The rows of each block are all made from a few directions, up to rounding. Some rows are whole; the others are cut short, and each is followed by the rest of it.
In the rows, zero is written as 128.
From 2 directions:
[[126 129 123 131 121 134 135 121 131 129 127 128 124 131 138 135 120 132
  134 119 123 117 140 130 122 124 130 115 129 136 132]
 [119 111 156 143 153  76  43 161 114 124 107 103 173 120 151 153 198 111
  111 135 108 165  81 153 152 134 175 121 100 151 122]
 [132 131 129 121 132 131 138 130 127 127 134 133 123 126 110 113 124 126
  124 138 138 135 122 120 131 132 116 147 132 112 124]]
Cut rows and their ends:
[121 122 128 140 123 119 108 128 128 129 118 119 138 131 156 152 139 129
 133 113 111 121 133 141 125 123 149] -> [100 120 153 134]
[132 125 147 119 153 105 101 151 117 124 129 125 143 118  99 107 159 114
 108 157 141 165  87 124 150 141 127] -> [168 122 103 114]
[122 119 140 137 137 104  87 142 122 127 116 115 149 125 145 145 160 121
 122 127 115 142 110 142 137 129 153] -> [118 114 144 127]

From 3 directions:
[[111 118  98 115 160  82 118 117  79 118 121 153 115 170 149 124  94  96
   52 156 114 124 141 132 102 120 146 155 105 125  98]
 [127 139 148 144  96 172 158 104 161 131 105 123 118 106 127 126 157 141
  167 132 119 123 104 102 118 165 118  87 141 116 151]
 [129 129 124 141 123 138 123 171 108 131 147 109 126 126 120 119 108 150
  145 115 143 139 143 142 148 105 105 153 130 139 129]
 [ 95 122  92 129 150  97 143  99  62 114  95 163  88 183 165 112  87  93
   35 181  98 120 130 110  74 146 140 142 101 113  98]
 [119 131 123 143 118 144 142 138 110 127 121 124 111 133 133 117 115 138
  129 136 126 131 128 122 121 134 112 131 127 126 130]]
Cut rows and their ends:
[144 135 149 141 104 163 127 162 158 137 148  98 143  93 105 129 145 163
 196  95 150 137 129] -> [137 163 117 104 124 147 139 151]
[119 131 122 147 116 147 141 149 104 127 126 119 110 133 132 114 110 144
 133 133 130 134 132] -> [125 126 128 106 138 128 129 130]
[116 127 120 127 133 121 139 102 116 123 108 145 114 144 142 125 124 111
  97 150 112 121 121] -> [114 102 146 138 119 120 118 121]
[117 127 118 128 134 120 136 111 111 123 113 142 114 145 141 124 119 114
  98 148 115 124 125] -> [118 107 140 134 127 119 121 120]

From 3 directions:
[[125 139 136 132 148 142 117  99 123 145 144 129 139 112 110 125 136 136
  105 121 136 130 142 124 138 157 130 102 145 129 142]
 [127 137 137 125 125 125 125 127 124 138 130 138 122 119 126 116 139 130
  128 134 128 130 136 115 129 129 137 127 133 121 131]
 [130 116 114 130 145 148 130 115 128 117 135 107 147 126 114 147 117 125
  112 118 137 126 127 144 144 144 117 116 126 142 137]
 [124 107 111 155 133 107 127 129 156 111 109 120 138 185 160 159  83 140
  144  93 111 124  88 181  78 117  92 134 128 146  91]]
Cut rows and their ends:
[122 154 148 130 164 156 107  74 113 164 160 134 145  87  91 115 152 141
  84 123 146 133 161 109 155 182 140  79] -> [160 124 160]
[125 126 131 138 109  96 129 149 143 125 108 144 112 161 160 125 115 134
 157 123 109 128 107 139  87  99 121 149] -> [125 123  99]
[125 132 135 133 114 106 127 141 135 131 117 143 115 145 148 120 125 133
 147 128 116 129 118 129 102 110 128 141] -> [129 121 111]
[131 124 122 123 134 141 131 124 123 123 134 117 135 117 116 133 130 123
 118 131 136 127 134 127 146 136 129 124] -> [124 132 139]
[124 129 129 141 142 127 119 110 136 135 130 128 137 140 130 136 117 139
 121 111 126 128 122 144 113 141 117 114] -> [140 134 122]

From 3 directions:
[[115 132 117 108 137 120 126  95  98 150 106 108 119 134 139 163 128 147
  156 111 121  74  81 165 142 150 121 119 140 117 156]
 [114 140 128 122 115 131 126 151 138 141 146 117 132 142 138 130 133 134
  127  94 121 112 105 125 121 133 131 113 140 132 115]
 [122 136 126 135 110 122 134 150 136 129 152 127 136 134 134 119 130 138
  122 107 116 126 120 112 126 130 134 115 138 136 115]
 [139 121 113 149 120 100 146 101 100 111 130 138 133 111 125 125 119 154
  135 149 108 123 130 122 150 137 131 125 132 131 148]]
Cut rows and their ends:
[ 81 159 149  70 131 178  92 185 173 190 132  84 118 180 152 159 150  99
 131  37 150  83  65 159] -> [ 88 131 122 109 143 120  93]
[175 101 126 187 120 105 153 121 129  63 144 179 143  86  99  71 113 124
  96 212 124 218 224  71] -> [140 101 139 154 102 144 123]

From 2 directions:
[[119 135 129 105 122 121 131 163 132 121 137 141 103 105 133 127 141 131
  143 102 110 151 136 119 143 149 117 111 110 114 148]
 [124 163 117 161 142 125  87 109 139 144 160 183 103  68 118  98 122  75
  154 119  48 191  89  98 148 169  91  95 155  74 152]
 [132 117 130 130 127 132 136 118 124 127 117 110 144 151 128 135 124 139
  116 141 154 104 134 139 117 110 141 143 129 146 114]
 [129 107 135 102 118 128 155 148 122 116 109  95 139 162 136 147 135 163
  115 128 175  92 155 145 118 106 149 146 107 159 117]]
Cut rows and their ends:
[132 113 132 124 125 132 142 123 123 124] -> [113 103 146 158 130 139 126 147 113 140 164  97 139 142 115 106 146 146
 124 152 112]
[126 133 127 127 128 126 124 133 130 128] -> [133 137 120 117 128 124 130 123 134 122 116 140 125 123 133 137 122 121
 127 119 135]
[133 117 130 133 128 132 135 114 124 128] -> [117 110 146 152 128 135 123 138 115 143 153 103 132 139 116 109 141 143
 132 146 113]
[131 114 132 120 124 131 143 128 123 123] -> [114 105 142 155 131 139 128 147 115 136 161 100 141 141 117 109 144 144
 122 151 115]
[124 147 123 139 134 125 108 127 134 135] -> [146 159 110  93 124 113 128 102 144 118  84 165 111 111 142 153 107 107
 137  98 144]
[123 135 127 118 126 124 126 146 131 126] -> [136 140 112 110 130 125 135 125 139 113 111 147 129 120 138 143 118 115
 120 115 141]
[128 154 119 163 142 128  94 100 136 144] -> [151 168 116  87 118 104 118  84 144 130  70 171  94 107 139 154 102 107
 156  89 140]

From 2 directions:
[[ 95 156  85 121 140 130 134 113 115 143 142 137  89 130 112 118  92  90
  106 121  85 135 103 132 114 120 109 145 187  94 131]
 [ 69 175  77 122 102 156 122 107  95 169 165 134  79 172 102 121  94  79
  101 129  98 159  81 163 114 117  78 171 201  75 104]
 [166 101 143 128 179  93 145 138 156  91  96 131 145  72 143 125 129 146
  136 118 114  94 161  86 130 132 171  91 103 158 163]]
Cut rows and their ends:
[116 133 146 133  70 160 107 129 111] -> [152 148 119 141 180 126 139 154 139 137 143 174 156 115 165 136 130 101
 150 108 125  92]
[166  99 152 130 160 102 138 140 152] -> [ 97 100 127 153  87 144 129 140 153 141 123 132 102 160  97 134 134 165
  96  91 160 152]

From 2 directions:
[[112 117 155 100 105  80  78  99 108 117 129 212 159 164 123 100 161 139
  115 145 128  98 113 135 138 130 165 166 120 184 113]
 [132 139 124 161 134 167 158 149 151 137 121  63 116  94 135 127 119 108
  135 123 136 140 138 118 143 123 105 112 126  76 136]
 [123 129 139 132 120 125 120 125 130 127 125 133 136 127 129 115 139 123
  126 133 132 120 126 126 141 126 133 137 123 127 125]
 [144 130  98 127 151 147 159 142 129 133 134  93 103 120 127 164  96 136
  137 112 119 153 137 130  98 131 106  98 141 114 138]]
Cut rows and their ends:
[125 137 138 159 123 155 141 142 149 134 119  83 128 100 135 111 134 105
 130 131 140 128 133 118 156 122 116 127 120] -> [ 86 131]
[123 125 135 119 121 113 113 119 121 125 129 154 137 139 126 121 137 132
 124 133 128 119 123 130 130 129 139 139 126] -> [146 124]
[121 132 143 145 118 136 125 131 139 130 121 115 136 115 132 107 142 113
 127 135 137 120 128 122 152 124 129 137 120] -> [110 127]
[135 122 113 104 138 113 126 121 113 125 136 153 121 147 123 150 115 147
 128 122 117 134 126 136 100 133 131 121 137] -> [156 128]
[111 130 162 142 103 120 102 120 136 126 118 145 154 124 132  85 163 110
 120 145 142 103 122 122 169 122 145 158 112] -> [125 119]
[120 142 149 175 117 166 142 146 159 136 114  66 133  86 139  96 143  92
 130 135 148 124 134 113 175 118 114 132 114] -> [ 66 131]
[125 128 133 130 124 126 124 126 129 128 127 131 132 128 129 121 133 126
 127 131 130 124 127 127 134 127 131 133 126] -> [128 127]

From 3 directions:
[[177 135 119 133  97 144  99 105  88  92 108 152 145 112 127 145 126  94
   91 114 135 125 166 113 163 110 129 108 113 119 129]
 [130 173 132 129 121 143  82 115 114 134 133 157 127  90 118 172 138 114
   80 127 126 116 156  73 103 101 121 127 119 144 119]
 [118  94 109 126 123 124 196 160 160 199 190 107 102 107 167 123 120 117
  209 110 150 185 124 161  68 118 117 159 142 149 108]
 [127 109 122 127 127 124 156 139 138 144 143 117 122 131 141 117 123 127
  159 123 135 146 122 149 119 131 127 136 133 130 125]]
Cut rows and their ends:
[135  79 108 127 119 121 197 153 148 168 167 103] -> [114 129 164 104 115 117 205 111 148 178 121 180 107 130 124 146 139 132
 119]
[107 123 128 126 138 123 149 142 149 158 149 117] -> [116 126 135 125 128 138 154 130 130 140 115 135  99 130 125 142 136 138
 122]
[ 81 157 153 125 164 117  98 126 144 115 105 124] -> [129 152  97 124 139 170  97 157 103  85  96 106 129 149 133 126 132 126
 139]
[134  98 113 128 119 126 175 146 142 164 162 114] -> [115 119 156 119 120 115 181 113 145 167 129 157 103 123 123 144 135 136
 118]
[122 145 135 128 133 130 107 122 124 120 119 135] -> [131 126 117 137 133 133 105 134 122 113 129 110 130 127 129 124 125 129
 130]
[ 97 146 136 126 144 125 124 136 147 155 144 127] -> [116 119 124 140 134 143 128 136 123 124 118 110  92 126 124 141 133 142
 122]

From 2 directions:
[[ 93 144 122 149 101 127 115 140 118  99  87 121 157  71 146 138 133 180
  124 146 184 124 116 147 139  99  85 137 179 118  91]
 [104 137 118 138 136 119 114 145 119 101  98 133 148 100 133 122 126 142
  119 135 147 127 122 141 143 113 111 125 138 116 112]
 [158 117 140 114 123 138 144 108 139 160 165 124 103 165 120 134 129 106
  138 119 101 130 136 111 111 147 152 130 110 142 150]]
Cut rows and their ends:
[173 110 140 104 143 136 148 106 142 170 181 130  91 192 110 125 126  78
 138] -> [109  71 132 142 104 109 161 173 123  82 144 168]
[158 117 141 115 116 140 145 106 139 162 166 122 103 162 122 137 131 112
 140] -> [120 106 130 135 111 109 146 149 132 117 143 148]
[ 57 155 102 161 134 107  91 173 104  54  41 136 187  40 149 118 126 182
 105] -> [151 195 123 109 167 167  82  69 126 174  97  74]

From 3 directions:
[[124 134 117 100 112 125 119 110 146 107 133 108 144 126  91 137 119  88
  128 141 147 107  77 119 109 157 122 125 132 135 133]
 [130 126 134 144 134 132 133 135 115 139 126 138 121 127 149 125 133 154
  130 121 118 139 155 132 138 111 129 132 127 127 127]
 [112 151 106 122  75 161 109  83 117 101 138  88 185  99 102 148 137 134
  159 156 163 103  54 116 114 141  97 143 136 154 146]
 [123 135 115 177 131 129 108 169 135 130 124 119 166 133 157  87 157 151
  141 129 118 146 153 157 168  92 147  93 115  99 113]]
Cut rows and their ends:
[129 126 124 153 144 115 119 166 143 133] -> [123 131 136 141 144  97 141 127 125 122 115 142 155 148 153 109 150  98
 118 101 113]
[124 134 127 114 106 146 131  94 111 122] -> [133 120 133 112 117 153 123 138 138 136 142 116 100 113 111 139 106 153
 136 152 142]
[119 140 110 118 104 132 110 116 144 105] -> [133 100 165 122 100 127 132 101 139 146 149 110  76 127 121 145 123 117
 129 130 131]

From 3 directions:
[[ 97 121 113 108 126 120 138 147 132 151 128 136 142 112 161 128 119  69
  104 117 171 108 137 132  96 119 122 153 149 108 104]
 [145 123 156 152 124 148 135 154 133 150 107 153 105 123 140 113 121 151
  142  97 135 111 137 109 138 128 111 163 103 157 123]
 [140 133 128 132 130 127 120 111 125 110 133 118 127 139 106 132 135 154
  137 142 103 143 120 131 142 133 136 105 122 131 142]
 [112 120 102 113 126 129 117 130 127 125 117 150 148 143 105 116 120 114
  116 108 141 104 113 140  89 139 137 132 111 132 119]]
Cut rows and their ends:
[141 131 140 138 128 132 129 125 128 125 128 124 118 128 126 129 131 148] -> [138 132 115 137 130 123 145 128 126 124 124 135 135]
[119 136 115 112 133 109 128 105 125 112 152  95 140 124 132 148 137 111] -> [120 166 118 154 128 139 137 121 138  96 160  98 135]
[129 125 144 136 126 134 139 148 132 149 121 136 116 114 156 125 124 119] -> [129 115 145 120 142 117 133 120 114 154 131 132 119]
[147 125 147 149 125 145 127 140 130 135 111 148 112 134 119 114 125 161] -> [143 105 121 117 128 116 136 134 120 145  99 157 130]

From 2 directions:
[[134 121 182 159 133 168 113 161 113 106 117  96 132 133 143 169 105 130
  102 106 114 133 152 173 113 156 155 195 121 151 153]
 [117 132 122 133 129 124 127 118 126 121 133 115 137 109 134 112 149 113
  133 130 119 126 130 108 127 119 125  98 145 113 115]
 [136 126 118 115 126 120 134 127 134 141 127 148 119 143 119 130 116 140
  131 133 140 128 120 133 133 128 123 135 115 135 132]
 [132 125 143 135 129 139 124 139 125 124 124 123 127 134 131 142 117 132
  120 122 127 130 134 145 124 137 136 153 122 138 137]]
Cut rows and their ends:
[123 134  82 101 123  94 141 100 140 147] -> [137 156 125 124 115  94 147 127 150 146 140 123 108  90 141 105 105  71
 133 109 107]
[126 127 144 141 130 140 122 136 122 117] -> [126 112 132 122 135 136 128 123 121 121 120 129 137 136 123 134 136 140
 132 130 132]
[119 132 115 127 128 119 129 116 129 126] -> [133 123 134 113 130 110 147 117 135 132 123 126 126 106 130 117 122  95
 142 113 115]
[129 127 136 132 129 134 126 133 126 125] -> [126 124 128 130 130 134 124 129 124 125 127 129 131 135 126 132 132 139
 126 132 132]
[124 129 130 133 129 129 126 126 126 123] -> [129 120 132 120 132 124 136 122 128 127 123 128 131 122 126 126 129 120
 135 123 124]

From 2 directions:
[[154 131 113 140 156 121 124 124 113 118 132 107 145 152 106 145 132 130
  149 138 133 117 111 112 142 126 129 137 114 130 117]
 [135 129 122 124 137 127 133 134 121 140 125 126 126 117 120 129 125 130
  144 134 130 128 128 129 131 114 127 117 121 129 126]
 [151 131 113 131 154 123 131 132 112 134 127 114 136 130 107 139 127 131
  157 140 133 121 119 120 139 113 127 122 113 130 120]
 [133 129 124 126 134 127 131 131 124 134 127 126 128 123 123 129 127 129
  137 131 129 128 128 128 130 121 127 123 124 129 127]]
Cut rows and their ends:
[124 128 128 111 125 132 141 143 125 159 120 141 113  88 129 117 120 130
 145] -> [133 128 137 141 142 124 102 125 100 125 129 133]
[128 128 127 126 129 128 130 130 127 133 127 129 126 122 127 127 127 128
 132] -> [129 128 129 130 130 128 124 127 124 127 128 128]
[117 126 137 134 115 129 121 120 138 111 132 131 130 144 139 126 132 126
 104] -> [119 125 128 128 127 123 148 130 143 138 126 131]

From 3 directions:
[[135 125 108 146 130 127 124 130 117 132 127 118 135 126 125 134 118 125
  131 116 126 134 121 127 131 144 119 134 125 118 160]
 [ 89 130 130 103 140 135 128 147 136 150 118 138 131 148 138 118 179 130
  132 140 137 137 156 116 130 108 115 126 165  95 120]
 [182 128 119 163 104 127 136 124 132  92 153 118 111 112 117 137  57 117
  125 114 119 114  99 155 130 164 137 114  76 170 148]
 [130 131 137 120 120 132 135 136 143 118 137 135 115 133 130 123 126 125
  127 135 129 122 133 136 128 125 130 115 124 138 114]]
Cut rows and their ends:
[135 127 136 129 131 121 124 108 118 127 121 125 136 116 124 132 121 134
 125 126 124 127] -> [117 123 124 122 139 140 122 139 117]
[135 133 127 127 111 140 142 158 155 110 151 136 102 143 132 120 118 117
 129 134 132 120] -> [138 148 133 139 121  98 118 136 129]

From 2 directions:
[[121 130 109 127 173 161 105 133 132 133 105 116 122 162 149 101 113 100
   99 137 121 132 133 131 120 158 130 143 103 142 116]
 [129 135 131  88 148 148 138 123 150 114 137 139 138 110 119 115 127 129
  106 116 130 119 142 130 170 135 133 120 139 120 116]
 [122 117 112 196 116 110  99 138  93 153 101 103 108 177 154 137 122 112
  150 152 121 145 108 126  52 130 121 149  97 149 143]
 [128 135 129  89 153 152 135 124 149 116 134 137 137 114 122 112 126 125
  104 118 129 120 142 131 168 139 133 122 135 122 115]]
Cut rows and their ends:
[125 129 120 127 146 141 119 130 130 130] -> [119 123 126 141 136 117 122 117 116 131 125 130 130 129 125 140 129 134
 118 133 123]
[124 130 119 120 155 149 118 130 134 128] -> [117 124 127 142 137 112 120 113 109 130 125 129 133 130 132 145 130 134
 117 134 120]
[135 134 146  86 116 125 156 119 149 110] -> [155 149 143  83 103 134 138 150 126 109 135 115 139 128 179 114 132 109
 158 109 124]
